Here is a tiny trained network, its code and every weight. The questions are about switching its units off for an input and a class, where a switched-off unit gives its printed mean instead of its output.

import numpy as np


def w(rows, s, z=0):
    codes = np.array(rows[::2]) - 128.0
    scale = np.full(codes.shape[1], s)
    scale[-1] = z or s
    return codes * scale


def f(y):
    return y / 2 * (1 + np.tanh(0.7978845608 * (y + 0.044715 * y**3)))


def log_softmax(a):
    a = a - a.max(-1, keepdims=True)
    return a - np.log(np.exp(a).sum(-1, keepdims=True))


def net(x, mask):
    res = np.array(x, float).reshape(1, 6) / 4 @ E
    y = f(res @ A[0][:, :-1].T + A[0][:, -1])
    res = res + np.where(mask, y, B[0][:, -1]) @ B[0][:, :-1]
    return log_softmax(res[-1] @ U[:, :-1].T + U[:, -1])


A, B = {}, {}
E = w([
[143,247,148,141,86,173,49,121],'x0',
[250,173,78,135,116,155,96,64],'x1',
[111,140,148,85,88,96,196,65],'x2',
[70,113,181,191,140,175,141,60],'x3',
[173,148,75,164,207,107,178,166],'x4',
[94,110,61,129,89,34,178,106],'x5',
],0.011)
A[0] = w([
[194,68,171,100,166,153,233,17,93],'n1',
[160,146,179,143,96,187,73,168,81],'n2',
[199,66,157,255,185,103,156,109,70],'n3',
[85,71,51,207,250,68,197,135,84],'n4',
[110,94,68,159,86,75,163,126,88],'n5',
[180,182,146,127,139,140,103,205,72],'n6',
[153,152,163,107,52,163,41,128,85],'n7',
[164,223,78,116,172,78,190,44,122],'n8',
[21,109,133,139,92,164,118,198,97],'n9',
[183,203,131,24,73,101,76,66,75],'n10',
[82,75,207,30,164,123,90,223,113],'n11',
[144,157,196,119,213,98,114,119,54],'n12',
[140,102,93,153,150,123,140,120,2],'n13',
[204,117,69,134,132,62,200,120,64],'n14',
[130,125,195,224,223,209,134,185,109],'n15',
[192,104,94,59,83,71,154,57,99],'n16',
[197,111,40,108,65,127,71,125,115],'n17',
[168,225,107,34,144,53,144,174,135],'n18',
[205,78,32,115,194,44,141,194,126],'n19',
],0.0076,0.0091)
B[0] = w([
[60,133,222,130,33,82,155,27,199],'n1',
[183,179,62,187,89,163,82,123,189],'n2',
[149,167,158,185,178,195,99,73,169],'n3',
[208,230,60,125,159,197,23,177,244],'n4',
[146,107,142,162,156,131,170,159,171],'n5',
[112,51,52,137,103,95,162,228,173],'n6',
[130,155,94,248,62,213,105,152,203],'n7',
[102,64,84,101,71,92,224,112,212],'n8',
[98,102,194,150,63,66,164,97,194],'n9',
[209,164,69,201,2,216,83,151,208],'n10',
[93,38,115,75,126,46,224,128,202],'n11',
[154,145,114,124,167,143,157,119,125],'n12',
[115,150,183,235,174,160,109,109,120],'n13',
[91,111,101,114,71,109,173,61,195],'n14',
[176,225,44,123,149,212,60,212,227],'n15',
[135,54,60,122,158,65,149,237,192],'n16',
[179,84,79,134,223,145,131,217,199],'n17',
[129,62,93,104,111,80,213,175,211],'n18',
[56,53,208,205,96,86,218,45,254],'n19',
],0.0081,0.0096)
U = w([
[239,179,87,115,169,221,51,216,255],'0',
[122,166,170,154,86,216,63,57,68],'1',
[54,60,178,107,133,5,234,110,18],'2',
],0.011,0.00058)

Each question gives the input, the list of numbers given to net, and the class t.
The units are the neurons (one row each of A and B). Each row of codes is followed by its name. A weight is (code - 128) times the scale printed after its matrix; where a second scale follows, it is the last column's (A, B and U).
mask holds one flag per neuron, in row order. A switched-off neuron (its flag False) gives its mean, the last column of its row in B, instead of its output. The means were averaged over made-up inputs and are rounded, as every weight is.
A unit's drop is (log p(t) with every unit on - log p(t) with that unit switched off) / (log p(t) with every unit on - log p(t) with every unit switched off).
The circuit of an input: a set's keep is (log p(t) with only the set's units on - log p(t) with every unit switched off) / (log p(t) with every unit on - log p(t) with every unit switched off). Starting from the 12 units with the biggest drops (on a tie, the unit counted first), units are removed one at a time, each time the one whose removal leaves the highest keep (on an exact tie, the one counted first), for as long as the keep stays at least 0.8.
units of the circuit, in order: the units of the circuit, biggest drop first
k most important neurons: the k neurons with the biggest drops, biggest first
drop when u is switched off: that unit's drop, to one decimal
input [-6,-2,0,-8,8,-3], class 2: units of the circuit, in order	n19
input [-5,-3,-3,-5,3,-8], class 2: 3 most important neurons	n11, n19, n10
input [-1,7,6,5,1,-3], class 2: 2 most important neurons	n4, n8
input [-2,-2,-4,2,0,4], class 0: 3 most important neurons	n4, n1, n8
input [-7,3,0,5,-1,2], class 1: 3 most important neurons	n4, n11, n3
input [-1,-4,-6,1,3,6], class 0: 3 most important neurons	n4, n1, n8
input [-8,6,-7,3,-4,-2], class 1: 3 most important neurons	n1, n16, n4
input [1,7,-8,0,2,4], class 2: 4 most important neurons	n19, n4, n15, n10
input [-7,1,6,5,5,-3], class 1: 2 most important neurons	n4, n1
input [0,5,-5,7,-8,-4], class 0: 3 most important neurons	n19, n15, n1
input [2,0,-6,-8,-7,8], class 2: 3 most important neurons	n4, n15, n19
input [7,-4,-4,1,-5,-7], class 0: 2 most important neurons	n15, n19
input [-8,-1,7,6,2,-3], class 1: drop when n1 is switched off	0.2
input [-6,-2,1,3,3,-6], class 0: units of the circuit, in order	n15
input [8,-5,8,-7,-6,3], class 0: drop when n1 is switched off	0.3
input [-4,-1,6,5,3,-5], class 1: drop when n1 is switched off	0.3
